Below are the code and all the weights of a small trained network. Each question names an input and a class and asks about switching units off, where a switched-off unit gives its printed mean instead of its output.

import numpy as np


def w(rows, s, z=0):
    codes = np.array(rows[::2]) - 128.0
    scale = np.full(codes.shape[1], s)
    scale[-1] = z or s
    return codes * scale


def norm(h):
    return h / np.sqrt((h * h).mean(-1, keepdims=True) + 1e-5)


def f(y):
    return np.maximum(y, 0)


def log_softmax(a):
    a = a - a.max(-1, keepdims=True)
    return a - np.log(np.exp(a).sum(-1, keepdims=True))


def net(x, mask):
    res = np.array(x, float).reshape(1, 8) / 4 @ E
    u = 0
    for l in range(2):
        y = f(norm(res) @ A[l][:, :-1].T + A[l][:, -1])
        res = res + np.where(mask[u : u + 10], y, B[l][:, -1]) @ B[l][:, :-1]
        u += 10
    return log_softmax(norm(res)[-1] @ U[:, :-1].T + U[:, -1])


A, B = {}, {}
E = w([
[211,254,23,117,115,76,128,143,117,76,161,118],'x0',
[131,135,139,140,129,125,142,103,139,129,139,100],'x1',
[139,128,137,127,135,125,134,107,140,139,134,116],'x2',
[91,90,94,176,222,63,122,170,144,130,183,118],'x3',
[132,128,98,96,136,158,116,138,137,156,139,121],'x4',
[125,129,56,236,119,140,149,150,183,155,50,113],'x5',
[134,117,133,115,130,104,143,108,138,129,117,143],'x6',
[115,116,105,154,114,136,110,107,114,113,143,126],'x7',
],0.0089)
A[0] = w([
[43,139,129,107,204,81,119,174,130,159,202,106,61],'L0N1',
[180,218,77,197,164,104,90,118,181,146,51,149,100],'L0N2',
[158,110,103,163,191,62,113,159,151,123,201,143,78],'L0N3',
[208,160,128,69,32,204,117,92,85,121,98,159,92],'L0N4',
[172,128,158,87,102,105,97,131,135,61,240,145,3],'L0N5',
[172,147,180,70,151,103,93,150,61,105,222,88,24],'L0N6',
[203,69,113,129,209,55,108,177,146,57,186,95,80],'L0N7',
[213,254,55,89,130,98,143,111,110,53,214,156,64],'L0N8',
[153,232,199,94,61,170,139,79,100,94,85,131,106],'L0N9',
[81,78,167,3,105,103,145,123,72,59,215,104,22],'L0N10',
],0.0068,0.0041)
B[0] = w([
[9,102,121,110,29,128,116,71,13,253,2,129,199],'L0N1',
[140,114,79,77,165,195,135,157,163,87,97,131,213],'L0N2',
[94,171,73,192,59,86,146,29,52,205,41,168,195],'L0N3',
[65,141,97,120,141,58,97,50,15,210,72,81,217],'L0N4',
[176,183,47,70,248,201,101,137,149,45,96,119,173],'L0N5',
[91,221,88,168,188,169,78,59,213,35,24,254,192],'L0N6',
[100,197,140,76,23,47,87,94,63,194,58,18,201],'L0N7',
[176,41,223,92,52,67,123,185,163,107,248,131,254],'L0N8',
[40,165,96,180,121,104,148,139,53,225,112,68,210],'L0N9',
[136,135,149,198,230,197,173,88,111,85,90,230,206],'L0N10',
],0.0063,0.0084)
A[1] = w([
[164,109,36,196,145,161,157,171,205,121,49,123,10],'L1N1',
[86,49,212,163,125,184,136,140,142,185,164,154,158],'L1N2',
[155,106,86,144,143,196,174,120,185,140,46,47,40],'L1N3',
[166,196,124,94,130,64,81,139,123,52,169,161,150],'L1N4',
[102,171,96,112,224,183,139,120,200,24,66,143,226],'L1N5',
[118,183,124,160,183,158,107,128,110,176,164,93,6],'L1N6',
[230,182,133,116,114,56,134,204,183,80,176,132,64],'L1N7',
[104,1,169,93,171,184,177,148,108,140,157,150,128],'L1N8',
[36,130,77,189,157,69,114,153,121,138,156,147,74],'L1N9',
[69,64,205,116,155,191,98,95,157,71,119,169,97],'L1N10',
],0.0073,0.0023)
B[1] = w([
[191,203,255,110,203,170,126,72,147,101,114,206,238],'L1N1',
[143,144,96,64,95,86,149,189,164,140,187,116,253],'L1N2',
[118,113,105,101,163,97,86,114,88,80,158,171,227],'L1N3',
[120,55,173,191,155,173,158,185,209,176,139,93,233],'L1N4',
[191,157,112,136,200,151,128,83,170,106,184,186,217],'L1N5',
[167,82,58,170,90,69,155,171,119,86,58,108,144],'L1N6',
[96,70,122,138,125,118,137,188,144,98,177,99,195],'L1N7',
[183,127,61,153,80,102,103,157,182,65,162,67,227],'L1N8',
[91,139,154,50,113,143,153,68,72,134,83,111,216],'L1N9',
[174,113,112,178,136,162,129,180,127,81,181,88,241],'L1N10',
],0.009,0.0053)
U = w([
[37,156,115,107,103,81,120,106,18,222,43,63,209],'0',
[168,68,126,113,78,117,125,253,198,98,228,56,140],'1',
[155,152,187,109,251,220,106,85,151,69,120,240,1],'2',
],0.012,0.00086)

Each question gives the input, the list of numbers given to net, and the class t.
The units are the neurons (one row each of A and B). Each row of codes is followed by its name. A weight is (code - 128) times the scale printed after its matrix; where a second scale follows, it is the last column's (A, B and U).
mask holds one flag per neuron, layer by layer. A switched-off neuron (its flag False) gives its mean, the last column of its row in B, instead of its output. The means were averaged over made-up inputs and are rounded, as every weight is.
A unit's drop is (log p(t) with every unit on - log p(t) with that unit switched off) / (log p(t) with every unit on - log p(t) with every unit switched off).
The circuit of an input: a set's keep is (log p(t) with only the set's units on - log p(t) with every unit switched off) / (log p(t) with every unit on - log p(t) with every unit switched off). Starting from the 12 units with the biggest drops (on a tie, the unit counted first), units are removed one at a time, each time the one whose removal leaves the highest keep (on an exact tie, the one counted first), for as long as the keep stays at least 0.8.
units of the circuit, in order: the units of the circuit, biggest drop first
unit that matters most: the unit with the biggest drop
k most important neurons: the k neurons with the biggest drops, biggest first
k most important neurons of layer l: the k neurons of layer l with the biggest drops, biggest first
drop of u: that unit's drop, to one decimal
input [-7,2,2,3,-7,-6,-4,-3], class 1: units of the circuit, in order => L1N8
input [6,-5,-1,-5,-6,1,7,8], class 1: 4 most important neurons => L0N8, L0N1, L0N3, L0N7
input [8,-8,7,8,-6,-8,0,3], class 0: 2 most important neurons of layer 0 => L0N7, L0N3
input [1,4,1,6,4,-5,1,-5], class 0: 3 most important neurons => L0N1, L0N7, L0N3
input [3,-2,0,8,-1,-6,8,-2], class 0: 2 most important neurons => L0N7, L0N1
input [-1,0,5,5,0,6,-3,2], class 2: 4 most important neurons of layer 0 => L0N4, L0N9, L0N2, L0N8
input [-6,8,1,-5,-8,4,-5,-2], class 1: 2 most important neurons => L0N7, L0N3
input [-3,4,5,8,-7,-7,-3,-5], class 0: 2 most important neurons of layer 0 => L0N1, L0N7
input [-3,-8,3,-1,4,5,4,-3], class 2: 2 most important neurons => L0N8, L1N1
input [6,-2,-7,-7,-3,8,-1,-1], class 2: 4 most important neurons => L0N2, L1N1, L0N7, L0N1
input [-7,7,-8,4,1,7,-3,-8], class 1: 2 most important neurons of layer 0 => L0N6, L0N5
input [7,5,1,-2,-2,8,-2,-2], class 2: 2 most important neurons of layer 0 => L0N2, L0N7
input [-2,7,-7,-2,-5,3,-3,-4], class 2: 2 most important neurons of layer 0 => L0N8, L0N4
input [-1,-5,7,0,7,1,0,0], class 1: most important neuron => L0N6
input [-8,2,-2,-2,2,7,7,6], class 1: 2 most important neurons => L0N6, L1N2
input [-2,-4,4,7,-7,-6,0,-7], class 0: 3 most important neurons of layer 0 => L0N1, L0N7, L0N3
input [-5,-7,-1,-1,-7,5,-8,8], class 1: 4 most important neurons => L0N6, L1N2, L0N5, L0N3
input [5,-5,1,-4,0,7,-4,3], class 2: 2 most important neurons => L1N1, L0N2
input [-5,-6,-5,8,2,-6,4,5], class 0: drop of L0N1 => 0.4
input [6,6,-4,8,-6,2,-6,-2], class 0: unit that matters most => L0N3
input [-2,-8,-5,5,1,7,-3,-4], class 2: drop of L1N1 => 0.4
